Below is a small trained network, with its code and all its weights. Each question gives an input and a class and asks what happens when units are switched off, that is, made to give their printed mean instead of their output.

import numpy as np


def w(rows, s, z=0):
    codes = np.array(rows[::2]) - 128.0
    scale = np.full(codes.shape[1], s)
    scale[-1] = z or s
    return codes * scale


def norm(h):
    return h / np.sqrt((h * h).mean(-1, keepdims=True) + 1e-5)


def f(y):
    return y / 2 * (1 + np.tanh(0.7978845608 * (y + 0.044715 * y**3)))


def log_softmax(a):
    a = a - a.max(-1, keepdims=True)
    return a - np.log(np.exp(a).sum(-1, keepdims=True))


def net(x, mask):
    res = np.array(x, float).reshape(1, 2) / 4 @ E
    u = 0
    for l in range(3):
        y = f(norm(res) @ A[l][:, :-1].T + A[l][:, -1])
        res = res + np.where(mask[u : u + 9], y, B[l][:, -1]) @ B[l][:, :-1]
        u += 9
    return log_softmax(norm(res)[-1] @ U[:, :-1].T + U[:, -1])


A, B = {}, {}
E = w([
[152,165,2,57,181],'x0',
[181,210,120,218,217],'x1',
],0.011)
A[0] = w([
[193,175,141,186,148,101],'L0N1',
[81,163,93,69,158,108],'L0N2',
[244,200,112,186,139,143],'L0N3',
[93,59,160,35,87,145],'L0N4',
[111,128,117,255,188,71],'L0N5',
[146,75,157,138,177,3],'L0N6',
[134,152,37,120,95,141],'L0N7',
[129,42,156,160,85,33],'L0N8',
[186,131,99,54,147,181],'L0N9',
],0.007,0.0039)
B[0] = w([
[102,151,137,82,198,184],'L0N1',
[94,114,198,218,97,156],'L0N2',
[2,107,123,103,150,236],'L0N3',
[39,102,146,78,189,254],'L0N4',
[96,111,181,113,182,191],'L0N5',
[122,240,83,172,35,100],'L0N6',
[160,92,202,82,130,174],'L0N7',
[204,61,107,132,157,158],'L0N8',
[143,111,171,123,95,192],'L0N9',
],0.007,0.0048)
A[1] = w([
[163,170,189,161,91,75],'L1N1',
[109,173,103,35,186,108],'L1N2',
[173,104,103,241,201,57],'L1N3',
[70,106,116,79,12,168],'L1N4',
[171,154,141,190,110,124],'L1N5',
[171,83,218,100,181,74],'L1N6',
[150,74,151,38,33,66],'L1N7',
[110,91,170,66,193,166],'L1N8',
[208,84,2,48,105,252],'L1N9',
],0.0091,0.0039)
B[1] = w([
[182,57,56,66,116,128],'L1N1',
[190,166,96,153,68,215],'L1N2',
[27,138,168,83,191,161],'L1N3',
[94,179,192,176,216,229],'L1N4',
[111,64,148,192,156,126],'L1N5',
[133,254,32,75,104,171],'L1N6',
[127,140,188,123,221,223],'L1N7',
[107,218,138,157,29,253],'L1N8',
[174,7,118,131,104,217],'L1N9',
],0.0083,0.007)
A[2] = w([
[163,156,2,166,255,216],'L2N1',
[159,182,112,221,240,111],'L2N2',
[253,159,122,31,99,255],'L2N3',
[90,130,203,229,61,124],'L2N4',
[149,177,94,72,195,140],'L2N5',
[99,148,177,237,101,73],'L2N6',
[156,50,220,229,134,69],'L2N7',
[114,158,235,178,97,100],'L2N8',
[104,80,145,90,98,170],'L2N9',
],0.0085,0.0042)
B[2] = w([
[201,13,189,86,132,235],'L2N1',
[66,43,218,69,163,218],'L2N2',
[212,175,21,203,56,196],'L2N3',
[244,68,2,139,81,233],'L2N4',
[54,140,113,216,5,173],'L2N5',
[181,75,94,78,24,191],'L2N6',
[183,95,55,119,109,183],'L2N7',
[202,151,22,143,133,255],'L2N8',
[115,84,124,215,197,172],'L2N9',
],0.0073,0.0056)
U = w([
[86,70,181,86,198,246],'0',
[183,50,80,141,122,205],'1',
[101,249,60,126,104,1],'2',
],0.013,0.0053)

Each question gives the input, the list of numbers given to net, and the class t.
The units are the neurons (one row each of A and B). Each row of codes is followed by its name. A weight is (code - 128) times the scale printed after its matrix; where a second scale follows, it is the last column's (A, B and U).
mask holds one flag per neuron, layer by layer. A switched-off neuron (its flag False) gives its mean, the last column of its row in B, instead of its output. The means were averaged over made-up inputs and are rounded, as every weight is.
A unit's drop is (log p(t) with every unit on - log p(t) with that unit switched off) / (log p(t) with every unit on - log p(t) with every unit switched off).
The circuit of an input: a set's keep is (log p(t) with only the set's units on - log p(t) with every unit switched off) / (log p(t) with every unit on - log p(t) with every unit switched off). Starting from the 12 units with the biggest drops (on a tie, the unit counted first), units are removed one at a time, each time the one whose removal leaves the highest keep (on an exact tie, the one counted first), for as long as the keep stays at least 0.8.
units of the circuit, in order: the units of the circuit, biggest drop first
unit that matters most: the unit with the biggest drop
top k neurons: the k neurons with the biggest drops, biggest first
top k neurons in layer l: the k neurons of layer l with the biggest drops, biggest first
drop of u: that unit's drop, to one decimal
input [3,-2], class 2: top 3 neurons in layer 0 => L0N7; L0N9; L0N2
input [1,-3], class 2: top 2 neurons => L0N4; L1N8
input [-3,4], class 0: units of the circuit, in order => L2N2
input [-1,-3], class 2: top 4 neurons => L0N4; L2N1; L1N8; L2N2
input [5,-7], class 0: units of the circuit, in order => L1N4; L2N4
input [2,-3], class 2: units of the circuit, in order => L1N8; L2N1
input [8,8], class 0: top 3 neurons in layer 2 => L2N2; L2N4; L2N8
input [3,0], class 2: top 2 neurons => L0N7; L1N6
input [1,4], class 0: top 2 neurons => L2N2; L2N3
input [-8,-6], class 1: top 2 neurons => L2N4; L2N8
input [-3,3], class 2: top 2 neurons in layer 0 => L0N5; L0N3
input [3,1], class 2: top 2 neurons in layer 0 => L0N7; L0N2
input [0,-2], class 2: top 2 neurons => L0N4; L1N8
input [3,2], class 2: unit that matters most => L0N7
input [6,6], class 0: top 3 neurons in layer 2 => L2N2; L2N4; L2N8
input [0,0], class 2: drop of L0N3 => 0.2
input [-1,-1], class 2: drop of L2N1 => 0.1
